Below are the code and all the weights of a small trained network. Each question names an input and a class and asks about switching units off, where a switched-off unit gives its printed mean instead of its output.

import numpy as np


def w(rows, s, z=0):
    codes = np.array(rows[::2]) - 128.0
    scale = np.full(codes.shape[1], s)
    scale[-1] = z or s
    return codes * scale


def f(y):
    return y / 2 * (1 + np.tanh(0.7978845608 * (y + 0.044715 * y**3)))


def log_softmax(a):
    a = a - a.max(-1, keepdims=True)
    return a - np.log(np.exp(a).sum(-1, keepdims=True))


def net(x, mask):
    res = np.array(x, float).reshape(1, 6) / 4 @ E
    y = f(res @ A[0][:, :-1].T + A[0][:, -1])
    res = res + np.where(mask, y, B[0][:, -1]) @ B[0][:, :-1]
    return log_softmax(res[-1] @ U[:, :-1].T + U[:, -1])


A, B = {}, {}
E = w([
[177,2,64,129,115,121,114,131,85,192,129],'x0',
[128,128,128,127,128,127,129,130,128,127,129],'x1',
[59,179,35,101,173,138,162,139,102,237,179],'x2',
[127,128,128,130,128,129,127,124,129,127,128],'x3',
[60,108,196,127,168,104,129,126,1,114,111],'x4',
[130,128,129,130,128,128,128,126,126,129,127],'x5',
],0.01)
A[0] = w([
[138,103,91,137,134,132,133,124,110,150,132,133],'n1',
[110,129,137,129,115,133,112,129,134,99,130,109],'n2',
[119,126,78,138,135,127,131,135,99,169,141,51],'n3',
[76,113,190,126,141,124,135,127,5,119,127,167],'n4',
[171,8,135,128,116,131,105,132,126,105,123,141],'n5',
[83,236,114,126,137,126,140,141,126,156,138,124],'n6',
[150,102,135,141,121,130,141,108,118,130,113,106],'n7',
[139,113,152,137,136,143,103,126,105,129,121,75],'n8',
[107,145,147,122,135,129,129,126,119,130,125,68],'n9',
[123,138,140,147,122,130,119,124,132,108,124,150],'n10',
[144,105,133,129,126,122,151,137,137,122,121,144],'n11',
[126,138,131,129,131,123,131,136,115,113,123,93],'n12',
[116,95,159,133,143,135,121,129,94,121,133,107],'n13',
[119,89,92,130,124,130,141,127,115,146,134,63],'n14',
[106,128,158,128,138,111,125,131,57,123,125,151],'n15',
[106,168,143,142,132,136,119,130,130,145,130,99],'n16',
[136,170,204,138,123,124,125,126,165,61,122,246],'n17',
[115,102,90,127,149,114,122,129,126,161,130,68],'n18',
[129,148,111,129,127,114,133,122,136,130,130,161],'n19',
[140,126,139,128,127,135,117,127,108,122,131,61],'n20',
[158,112,130,142,141,134,122,135,128,123,125,159],'n21',
[138,131,119,132,127,128,131,116,149,141,129,255],'n22',
[93,199,119,112,138,130,132,128,130,142,132,136],'n23',
[151,112,146,133,121,126,138,134,113,129,134,87],'n24',
[113,88,69,131,123,128,128,118,105,168,133,31],'n25',
],0.023,0.0062)
B[0] = w([
[133,128,129,84,122,140,124,131,141,128,134,160],'n1',
[131,132,128,99,140,126,127,128,108,125,125,144],'n2',
[134,161,130,80,146,151,115,137,123,120,123,168],'n3',
[116,123,137,121,130,134,128,119,1,126,108,253],'n4',
[133,49,115,170,79,93,145,119,142,135,158,210],'n5',
[123,123,108,200,168,103,139,116,133,133,144,211],'n6',
[132,99,135,134,133,111,136,120,130,125,123,146],'n7',
[145,105,143,130,140,116,139,123,129,130,88,145],'n8',
[109,119,118,133,138,137,119,135,90,133,146,145],'n9',
[124,139,131,90,136,129,136,127,122,140,133,149],'n10',
[112,107,129,134,110,138,126,140,122,124,151,142],'n11',
[128,131,124,129,130,121,119,129,103,123,128,135],'n12',
[167,130,140,132,149,94,141,138,126,128,71,165],'n13',
[134,130,143,95,125,145,124,132,129,118,109,154],'n14',
[117,121,123,123,119,139,122,128,48,130,148,197],'n15',
[117,113,119,152,143,140,125,124,102,126,147,154],'n16',
[130,182,136,28,116,170,106,146,146,124,105,231],'n17',
[119,154,134,97,117,144,125,129,136,123,109,157],'n18',
[143,145,150,148,142,124,130,135,152,126,115,142],'n19',
[122,122,138,137,126,122,129,121,116,135,110,132],'n20',
[108,106,131,143,95,152,119,121,132,127,144,146],'n21',
[133,158,122,133,117,121,126,134,183,127,135,156],'n22',
[133,121,135,195,158,121,132,126,140,124,126,185],'n23',
[118,113,132,137,124,111,132,123,124,131,111,139],'n24',
[126,162,143,74,116,137,116,140,127,127,105,170],'n25',
],0.039,0.028)
U = w([
[167,209,126,20,106,186,91,167,254,114,128,252],'0',
[124,170,171,10,132,174,102,130,72,108,63,82],'1',
[169,60,85,157,55,72,162,104,252,147,210,141],'2',
[148,35,151,144,93,44,182,69,74,141,102,63],'3',
[145,174,68,218,184,91,151,110,248,139,191,158],'4',
[92,129,109,204,200,93,154,74,61,132,141,31],'5',
],0.0058,0.0032)

Each question gives the input, the list of numbers given to net, and the class t.
The units are the neurons (one row each of A and B). Each row of codes is followed by its name. A weight is (code - 128) times the scale printed after its matrix; where a second scale follows, it is the last column's (A, B and U).
mask holds one flag per neuron, in row order. A switched-off neuron (its flag False) gives its mean, the last column of its row in B, instead of its output. The means were averaged over made-up inputs and are rounded, as every weight is.
A unit's drop is (log p(t) with every unit on - log p(t) with that unit switched off) / (log p(t) with every unit on - log p(t) with every unit switched off).
The circuit of an input: a set's keep is (log p(t) with only the set's units on - log p(t) with every unit switched off) / (log p(t) with every unit on - log p(t) with every unit switched off). Starting from the 12 units with the biggest drops (on a tie, the unit counted first), units are removed one at a time, each time the one whose removal leaves the highest keep (on an exact tie, the one counted first), for as long as the keep stays at least 0.8.
circuit, biggest first: the units of the circuit, biggest drop first
top k neurons: the k neurons with the biggest drops, biggest first
drop when u is switched off: that unit's drop, to one decimal
input [-7,-6,2,-8,-6,-7], class 4: circuit, biggest first => [n6; n4]
input [2,4,-8,4,7,6], class 3: circuit, biggest first => [n5]
input [0,-6,-6,-8,-1,2], class 0: top 3 neurons => [n17; n4; n6]
input [0,4,3,-6,-6,-8], class 4: circuit, biggest first => [n17; n4]
input [1,-3,1,-3,-3,5], class 0: top 4 neurons => [n4; n5; n6; n23]
input [0,5,7,1,-3,8], class 4: top 2 neurons => [n17; n6]
input [1,4,3,0,-1,-2], class 0: top 2 neurons => [n4; n5]
input [8,1,1,-1,-6,3], class 0: top 2 neurons => [n25; n4]
input [8,4,0,3,6,6], class 3: top 2 neurons => [n5; n17]
input [7,4,-2,-4,-3,-8], class 2: top 2 neurons => [n4; n5]
input [3,0,0,-1,-2,0], class 2: top 2 neurons => [n17; n4]
input [-3,3,5,4,-7,-4], class 4: drop when n4 is switched off => 0.1
input [7,0,6,-1,-2,5], class 0: drop when n4 is switched off => 0.5
input [-8,3,3,-7,7,-4], class 5: drop when n10 is switched off => 0.0
input [-8,0,2,-3,7,-7], class 5: circuit, biggest first => [n6]
